Here is a tiny trained network, its code and every weight. The questions are about switching its units off for an input and a target symbol, where a switched-off unit gives its printed mean instead of its output.

import numpy as np


def w(rows, s, z=0):
    codes = np.array(rows[::2]) - 128.0
    scale = np.full(codes.shape[1], s)
    scale[-1] = z or s
    return codes * scale


def norm(h):
    return h / np.sqrt((h * h).mean(-1, keepdims=True) + 1e-5)


def f(y):
    return y / 2 * (1 + np.tanh(0.7978845608 * (y + 0.044715 * y**3)))


def softmax(a):
    e = np.exp(a - a.max(-1, keepdims=True))
    return e / e.sum(-1, keepdims=True)


def log_softmax(a):
    a = a - a.max(-1, keepdims=True)
    return a - np.log(np.exp(a).sum(-1, keepdims=True))


def net(x, mask):
    ids = ['αβγδεζηθλμξπτφψω'.index(c) for c in x.split()]
    T = len(ids)
    res = E[ids] + P[:T]
    r = norm(res)
    for j in range(3):
        rows = slice(2 * j, 2 * j + 2)
        q, k, v = (r @ M[0][rows].T for M in (Q, K, V))
        z = softmax(np.where(np.tri(T) > 0, q @ k.T / 2**0.5, -1e9)) @ v
        o = O[0][rows]
        res = res + np.where(mask[j], z, o[:, -1]) @ o[:, :-1]
    y = f(norm(res) @ A[0][:, :-1].T + A[0][:, -1])
    res = res + np.where(mask[3:7], y, B[0][:, -1]) @ B[0][:, :-1]
    return log_softmax(norm(res)[-1] @ U[:, :-1].T + U[:, -1])


Q, K, V, O, A, B = {}, {}, {}, {}, {}, {}
E = w([
[92,165,112,134,163],'α',
[165,103,79,61,253],'β',
[141,158,124,149,109],'γ',
[85,123,174,74,146],'δ',
[53,107,136,129,132],'ε',
[192,85,141,93,129],'ζ',
[172,146,80,142,158],'η',
[154,151,194,129,114],'θ',
[169,59,114,121,141],'λ',
[133,87,126,95,159],'μ',
[156,34,82,102,135],'ξ',
[114,69,155,133,89],'π',
[167,184,166,52,194],'τ',
[161,122,141,101,152],'φ',
[119,144,94,82,91],'ψ',
[111,123,114,133,172],'ω',
],0.013)
P = w([
[87,255,84,168,76],'0',
[103,244,86,164,78],'1',
[118,219,100,154,94],'2',
[115,207,107,153,118],'3',
[131,186,115,157,129],'4',
[127,183,115,158,145],'5',
[129,162,125,159,143],'6',
[130,153,133,166,156],'7',
[125,154,129,163,163],'8',
[123,151,128,172,175],'9',
[114,146,128,177,176],'10',
[122,136,130,172,190],'11',
[127,137,133,166,185],'12',
[126,132,130,173,196],'13',
],0.0018)
Q[0] = w([
[172,94,26,73,200],'H0',
[85,165,235,148,105],'H0',
[179,83,61,138,138],'H1',
[54,254,176,105,116],'H1',
[107,244,115,147,83],'H2',
[186,178,182,88,191],'H2',
],0.0092)
K[0] = w([
[96,155,59,55,67],'H0',
[185,66,211,236,202],'H0',
[143,114,139,195,246],'H1',
[93,204,42,56,42],'H1',
[54,218,32,170,131],'H2',
[167,160,96,1,82],'H2',
],0.0088)
V[0] = w([
[97,127,100,65,91],'H0',
[121,154,64,75,90],'H0',
[153,105,132,148,135],'H1',
[129,116,235,174,189],'H1',
[112,188,2,160,103],'H2',
[109,137,104,9,76],'H2',
],0.0048)
O[0] = w([
[3,167,122,84,120,194],'H0',
[145,248,128,139,147,201],'H0',
[166,165,111,83,90,123],'H1',
[226,151,218,33,111,120],'H1',
[161,94,156,85,204,4],'H2',
[204,80,146,82,139,185],'H2',
],0.0039,0.002)
A[0] = w([
[44,54,162,255,167,2],'N0',
[181,10,152,174,51,56],'N1',
[102,153,150,109,199,251],'N2',
[203,105,124,56,112,115],'N3',
],0.0054,0.00094)
B[0] = w([
[254,76,175,126,31,202],'N0',
[71,213,181,212,163,207],'N1',
[144,69,205,151,75,255],'N2',
[92,81,86,159,83,225],'N3',
],0.0056,0.0023)
U = w([
[67,175,167,178,215,181],'α',
[138,116,102,80,216,88],'β',
[181,236,98,182,120,159],'γ',
[60,113,197,38,104,56],'δ',
[62,56,178,94,37,4],'ε',
[185,143,87,187,43,235],'ζ',
[176,163,46,147,189,98],'η',
[131,209,216,163,65,29],'θ',
[91,113,77,250,169,55],'λ',
[69,52,81,87,136,91],'μ',
[96,72,30,171,132,61],'ξ',
[60,121,154,192,54,215],'π',
[187,208,188,51,140,33],'τ',
[196,127,94,46,57,177],'φ',
[61,190,75,92,79,245],'ψ',
[163,93,180,166,184,220],'ω',
],0.011,0.0029)

Each question gives the input, a string of symbols that net reads in full, and the target symbol t.
The units are the heads (2 rows each of Q, K, V and O) and the neurons (one row each of A and B). Each row of codes is followed by its name. A weight is (code - 128) times the scale printed after its matrix; where a second scale follows, it is the last column's (O, A, B and U).
mask holds one flag per unit, heads first, then neurons. A switched-off unit (its flag False) gives its mean, the last column of its rows in O or B, instead of its output. The means were averaged over made-up inputs and are rounded, as every weight is.
A unit's drop is (log p(t) with every unit on - log p(t) with that unit switched off) / (log p(t) with every unit on - log p(t) with every unit switched off).
The circuit of an input: a set's keep is (log p(t) with only the set's units on - log p(t) with every unit switched off) / (log p(t) with every unit on - log p(t) with every unit switched off). Starting from all 7 units, units are removed one at a time, each time the one whose removal leaves the highest keep (on an exact tie, the one counted first), for as long as the keep stays at least 0.8.
units of the circuit, in order: the units of the circuit, biggest drop first
top k neurons: the k neurons with the biggest drops, biggest first
which heads matter: for each layer, one digit per head in row order, 1 if its drop is at least 0.15 and else 0, layers parted by /
drop of u: that unit's drop, to one decimal
input ε γ ω ω φ ψ γ τ η θ, target ω: units of the circuit, in order	(H2; H0)
input ε ζ φ ω, target ω: which heads matter	000
input τ ω ζ φ φ α ω ψ α, target λ: which heads matter	010
input ω γ ε, target ε: which heads matter	000
input ψ γ ζ β θ, target ω: units of the circuit, in order	(H2; H1)
input α λ ζ ζ ω ψ φ λ, target ξ: units of the circuit, in order	(H0; N3; N0)
input ζ ε ω π ω ζ φ η ζ ζ ψ β μ, target δ: which heads matter	100
input ε ω α μ ω ω ε π θ ω ω ζ λ, target λ: which heads matter	001
input π ε ε ω λ ω φ π ψ β μ, target δ: top 2 neurons	(N2; N1)
input ψ π ω φ ε δ δ, target ε: units of the circuit, in order	(H1; N0; N1)
input τ ω ψ π ω α ω φ λ, target ξ: top 3 neurons	(N3; N0; N2)
input ω θ ξ ζ ω ω φ, target φ: which heads matter	011
input γ ε λ ε ω π ω α δ ζ ζ, target ζ: which heads matter	011
input ω ζ ε, target ε: which heads matter	000
input ω η ζ, target ζ: which heads matter	001
input ε φ ω β θ ω ζ ζ π δ ω ζ ω, target ω: which heads matter	010
input ω ω θ ω α λ ψ α, target λ: drop of N2	0.0
input φ φ φ, target φ: drop of H0	-0.1
input π ζ ζ φ ζ δ λ ω ω ω π ψ δ, target ε: drop of N1	0.1
